Below is a small trained network, with its code and all its weights. Each question gives an input and a class and asks what happens when units are switched off, that is, made to give their printed mean instead of their output.

import numpy as np


def w(rows, s, z=0):
    codes = np.array(rows[::2]) - 128.0
    scale = np.full(codes.shape[1], s)
    scale[-1] = z or s
    return codes * scale


def f(y):
    return np.maximum(y, 0)


def log_softmax(a):
    a = a - a.max(-1, keepdims=True)
    return a - np.log(np.exp(a).sum(-1, keepdims=True))


def net(x, mask):
    res = np.array(x, float).reshape(1, 2) / 4 @ E
    y = f(res @ A[0][:, :-1].T + A[0][:, -1])
    res = res + np.where(mask, y, B[0][:, -1]) @ B[0][:, :-1]
    return log_softmax(res[-1] @ U[:, :-1].T + U[:, -1])


A, B = {}, {}
E = w([
[96,112,2,161],'x0',
[54,19,138,153],'x1',
],0.0068)
A[0] = w([
[120,119,156,133,107],'neuron 1',
[179,208,176,101,100],'neuron 2',
[124,147,56,133,254],'neuron 3',
[85,59,126,122,189],'neuron 4',
[79,27,127,147,165],'neuron 5',
[151,169,152,109,143],'neuron 6',
[152,142,253,112,240],'neuron 7',
],0.024,0.0039)
B[0] = w([
[169,73,86,99,145],'neuron 1',
[194,143,214,172,223],'neuron 2',
[166,170,54,151,215],'neuron 3',
[111,84,182,161,209],'neuron 4',
[81,54,192,168,237],'neuron 5',
[156,150,174,149,180],'neuron 6',
[140,157,181,2,249],'neuron 7',
],0.043,0.013)
U = w([
[158,173,154,78,215],'0',
[79,86,158,91,21],'1',
[160,157,113,208,254],'2',
[90,93,147,220,64],'3',
[121,179,1,81,88],'4',
],0.0084,0.002)

Each question gives the input, the list of numbers given to net, and the class t.
The units are the neurons (one row each of A and B). Each row of codes is followed by its name. A weight is (code - 128) times the scale printed after its matrix; where a second scale follows, it is the last column's (A, B and U).
mask holds one flag per neuron, in row order. A switched-off neuron (its flag False) gives its mean, the last column of its row in B, instead of its output. The means were averaged over made-up inputs and are rounded, as every weight is.
A unit's drop is (log p(t) with every unit on - log p(t) with that unit switched off) / (log p(t) with every unit on - log p(t) with every unit switched off).
The circuit of an input: a set's keep is (log p(t) with only the set's units on - log p(t) with every unit switched off) / (log p(t) with every unit on - log p(t) with every unit switched off). Starting from all 7 units, units are removed one at a time, each time the one whose removal leaves the highest keep (on an exact tie, the one counted first), for as long as the keep stays at least 0.8.
units of the circuit, in order: the units of the circuit, biggest drop first
most important unit: the unit with the biggest drop
top k neurons: the k neurons with the biggest drops, biggest first
drop when u is switched off: that unit's drop, to one decimal
input [1,-7], class 2: most important unit	neuron 7
input [1,-2], class 2: units of the circuit, in order	[neuron 7; neuron 5]
input [5,-5], class 4: units of the circuit, in order	[neuron 5; neuron 2; neuron 3]
input [6,0], class 2: top 3 neurons	[neuron 7; neuron 3; neuron 5]
input [8,-8], class 4: top 2 neurons	[neuron 5; neuron 3]
input [7,-1], class 4: units of the circuit, in order	[neuron 2; neuron 3]
input [-1,6], class 3: top 2 neurons	[neuron 7; neuron 5]
input [3,-1], class 4: top 2 neurons	[neuron 2; neuron 5]
input [-1,2], class 1: top 2 neurons	[neuron 2; neuron 3]
input [8,0], class 2: top 2 neurons	[neuron 3; neuron 7]
input [-1,4], class 3: top 3 neurons	[neuron 7; neuron 5; neuron 4]
input [4,1], class 3: drop when neuron 7 is switched off	1.3
input [7,-2], class 4: drop when neuron 2 is switched off	0.1
input [3,-5], class 2: drop when neuron 7 is switched off	1.2
